Below is a small trained network, with its code and all its weights. Each question gives an input and a target symbol and asks what happens when units are switched off, that is, made to give their printed mean instead of their output.

import numpy as np


def w(rows, s, z=0):
    codes = np.array(rows[::2]) - 128.0
    scale = np.full(codes.shape[1], s)
    scale[-1] = z or s
    return codes * scale


def f(y):
    return y / 2 * (1 + np.tanh(0.7978845608 * (y + 0.044715 * y**3)))


def softmax(a):
    e = np.exp(a - a.max(-1, keepdims=True))
    return e / e.sum(-1, keepdims=True)


def log_softmax(a):
    a = a - a.max(-1, keepdims=True)
    return a - np.log(np.exp(a).sum(-1, keepdims=True))


def net(x, mask):
    ids = ['ΓΔεθλμ'.index(c) for c in x.split()]
    T = len(ids)
    res = E[ids] + P[:T]
    u = 0
    for l in range(2):
        q, k, v = (res @ M[l].T for M in (Q, K, V))
        z = softmax(np.where(np.tri(T) > 0, q @ k.T / 3**0.5, -1e9)) @ v
        res = res + np.where(mask[u], z, O[l][:, -1]) @ O[l][:, :-1]
        u += 1
        y = f(res @ A[l][:, :-1].T + A[l][:, -1])
        res = res + np.where(mask[u : u + 8], y, B[l][:, -1]) @ B[l][:, :-1]
        u += 8
    return log_softmax(res[-1] @ U[:, :-1].T + U[:, -1])


Q, K, V, O, A, B = {}, {}, {}, {}, {}, {}
E = w([
[26,136,84,112,125,138,248],'Γ',
[66,119,107,72,92,178,207],'Δ',
[57,144,136,138,112,187,143],'ε',
[154,118,155,171,68,186,156],'θ',
[166,99,125,193,127,105,201],'λ',
[105,123,129,179,242,70,124],'μ',
],0.016)
P = w([
[167,136,66,161,152,187,108],'0',
[184,157,134,73,182,157,195],'1',
[122,103,141,71,195,159,161],'2',
[202,216,45,121,175,148,121],'3',
[149,72,55,111,177,98,79],'4',
[83,151,222,102,208,153,199],'5',
[89,77,173,108,149,91,133],'6',
[95,146,43,154,95,84,69],'7',
[93,96,109,130,92,115,82],'8',
[43,44,195,131,126,96,119],'9',
[78,124,125,119,86,36,65],'10',
[80,50,98,156,84,90,85],'11',
[10,61,188,155,81,125,115],'12',
],0.014)
Q[0] = w([
[117,115,104,147,118,174,140],'0.h0',
[163,253,168,89,132,110,152],'0.h0',
[151,164,28,132,123,135,88],'0.h0',
],0.02)
K[0] = w([
[131,98,174,148,147,55,144],'0.h0',
[219,219,31,121,199,217,153],'0.h0',
[114,100,254,138,204,208,214],'0.h0',
],0.0098)
V[0] = w([
[64,132,127,104,131,81,213],'0.h0',
[128,161,130,212,190,20,106],'0.h0',
[2,148,113,59,160,173,22],'0.h0',
],0.0085)
O[0] = w([
[170,109,209,83,203,130,228,252],'0.h0',
[199,78,50,91,209,142,107,118],'0.h0',
[140,253,128,129,143,206,142,34],'0.h0',
],0.012,0.0032)
A[0] = w([
[83,86,221,107,67,119,187,64],'0.n0',
[188,151,197,180,124,147,120,150],'0.n1',
[85,76,78,75,109,87,109,3],'0.n2',
[216,104,150,37,71,170,113,199],'0.n3',
[166,92,131,164,195,85,96,67],'0.n4',
[127,254,89,81,100,184,99,104],'0.n5',
[203,105,208,52,185,160,109,87],'0.n6',
[222,112,234,169,78,158,39,121],'0.n7',
],0.0088,0.0051)
B[0] = w([
[189,182,69,200,94,24,147,254],'0.n0',
[1,96,124,102,110,87,111,159],'0.n1',
[159,175,185,159,130,200,104,154],'0.n2',
[55,140,128,95,202,112,149,158],'0.n3',
[68,122,151,73,92,226,184,181],'0.n4',
[102,30,198,204,153,132,168,143],'0.n5',
[157,129,116,144,101,53,255,180],'0.n6',
[81,228,83,100,197,108,197,155],'0.n7',
],0.0079,0.01)
Q[1] = w([
[13,55,56,177,92,88,231],'1.h0',
[46,88,63,113,166,66,172],'1.h0',
[2,71,140,190,175,103,244],'1.h0',
],0.0085)
K[1] = w([
[137,136,77,186,135,187,179],'1.h0',
[155,165,120,173,79,177,133],'1.h0',
[121,125,9,187,66,224,130],'1.h0',
],0.013)
V[1] = w([
[154,17,153,161,84,202,53],'1.h0',
[83,151,3,112,152,143,30],'1.h0',
[245,107,64,14,148,90,196],'1.h0',
],0.0054)
O[1] = w([
[150,137,120,65,43,182,85,130],'1.h0',
[110,139,7,156,139,178,100,158],'1.h0',
[49,118,106,106,133,85,170,2],'1.h0',
],0.011,0.0083)
A[1] = w([
[106,157,33,161,150,155,166,38],'1.n0',
[86,88,96,168,163,93,149,148],'1.n1',
[145,16,118,77,128,180,169,133],'1.n2',
[119,128,80,118,102,189,29,112],'1.n3',
[140,103,128,2,211,141,127,62],'1.n4',
[155,109,103,69,170,74,44,2],'1.n5',
[23,136,66,105,142,161,159,81],'1.n6',
[63,98,148,160,179,42,133,26],'1.n7',
],0.0079,0.007)
B[1] = w([
[146,129,209,131,105,93,131,246],'1.n0',
[131,113,105,91,139,180,52,254],'1.n1',
[76,214,121,108,159,84,80,245],'1.n2',
[96,118,136,146,162,56,179,169],'1.n3',
[100,171,100,226,130,103,155,188],'1.n4',
[120,171,100,147,2,92,126,119],'1.n5',
[231,78,180,130,77,141,109,222],'1.n6',
[142,132,133,83,88,188,68,217],'1.n7',
],0.0088,0.0084)
U = w([
[123,91,151,15,204,95,72,237],'Γ',
[128,45,188,93,138,59,195,1],'Δ',
[155,125,181,85,105,222,116,35],'ε',
[148,119,72,145,179,112,126,149],'θ',
[74,178,154,91,38,68,110,84],'λ',
[157,1,118,94,84,41,78,213],'μ',
],0.0038,0.0049)

Each question gives the input, a string of symbols that net reads in full, and the target symbol t.
The units are the heads (3 rows each of Q, K, V and O) and the neurons (one row each of A and B). Each row of codes is followed by its name. A weight is (code - 128) times the scale printed after its matrix; where a second scale follows, it is the last column's (O, A, B and U).
mask holds one flag per unit, layer by layer, with each layer's heads first. A switched-off unit (its flag False) gives its mean, the last column of its rows in O or B, instead of its output. The means were averaged over made-up inputs and are rounded, as every weight is.
A unit's drop is (log p(t) with every unit on - log p(t) with that unit switched off) / (log p(t) with every unit on - log p(t) with every unit switched off).
The circuit of an input: a set's keep is (log p(t) with only the set's units on - log p(t) with every unit switched off) / (log p(t) with every unit on - log p(t) with every unit switched off). Starting from the 12 units with the biggest drops (on a tie, the unit counted first), units are removed one at a time, each time the one whose removal leaves the highest keep (on an exact tie, the one counted first), for as long as the keep stays at least 0.8.
units of the circuit, in order: the units of the circuit, biggest drop first
top k neurons: the k neurons with the biggest drops, biggest first
k most important neurons of layer l: the k neurons of layer l with the biggest drops, biggest first
input ε ε θ θ θ ε λ μ θ Γ, target θ: units of the circuit, in order => [0.h0]
input Γ θ θ λ θ θ λ μ Δ ε ε ε, target ε: top 2 neurons => [1.n7, 0.n5]
input θ μ θ Δ λ θ λ ε ε μ μ λ, target θ: units of the circuit, in order => [0.h0, 1.h0, 0.n7]
input Δ ε θ θ μ Δ θ Γ λ μ, target Δ: 2 most important neurons of layer 0 => [0.n5, 0.n6]
input θ Δ μ θ μ θ λ μ λ, target Γ: units of the circuit, in order => [1.n2, 0.h0, 0.n4, 0.n0]
input μ Γ ε θ Γ θ, target μ: units of the circuit, in order => [0.h0, 1.h0, 1.n6]
input μ θ μ θ ε Δ, target μ: units of the circuit, in order => [0.h0, 1.h0, 1.n6]
input μ Δ λ θ Δ θ λ Γ, target μ: top 2 neurons => [1.n6, 1.n2]
input θ ε μ Γ Δ λ θ μ θ Δ, target θ: units of the circuit, in order => [0.h0, 1.n4]
input ε θ λ, target ε: units of the circuit, in order => [0.h0, 1.h0, 0.n5]
input Δ θ Δ θ Γ θ θ θ θ μ ε μ θ, target Δ: units of the circuit, in order => [0.h0, 1.h0, 1.n1, 1.n7]
input μ θ Γ θ Δ, target Δ: units of the circuit, in order => [0.h0, 0.n6]
input Δ Γ Γ μ λ λ λ ε Γ Γ λ, target Δ: top 2 neurons => [0.n5, 1.n1]
input ε μ λ μ θ θ μ Δ Δ θ ε λ μ, target ε: top neuron => [0.n5]
input ε θ Γ θ λ λ θ λ θ θ Γ, target ε: units of the circuit, in order => [1.h0, 0.h0, 0.n5, 0.n6]
input ε μ Δ λ, target ε: units of the circuit, in order => [1.h0, 0.h0, 0.n5, 0.n0]
input λ ε λ Γ Δ ε λ μ μ, target λ: top 4 neurons => [0.n4, 1.n2, 1.n4, 0.n0]
input λ θ θ Γ, target λ: units of the circuit, in order => [0.h0, 1.h0]
input Δ Γ ε λ μ Γ ε θ λ Γ λ θ, target Δ: 2 most important neurons of layer 0 => [0.n5, 0.n6]
input ε Δ Γ, target ε: units of the circuit, in order => [0.h0, 1.h0, 0.n5]
input Δ θ θ θ θ ε ε μ θ λ Γ, target Δ: 2 most important neurons of layer 1 => [1.n1, 1.n2]
input λ θ μ θ θ Δ θ μ ε θ θ θ, target λ: most important neuron of layer 0 => [0.n4]
input θ Δ θ Γ μ λ θ λ μ μ θ θ θ, target θ: 2 most important neurons of layer 1 => [1.n6, 1.n7]
input ε λ θ λ λ Γ θ Γ Γ μ θ, target ε: top 2 neurons => [0.n5, 0.n0]
input θ λ θ λ θ ε λ Δ θ λ ε λ, target Γ: top 2 neurons => [1.n2, 0.n4]
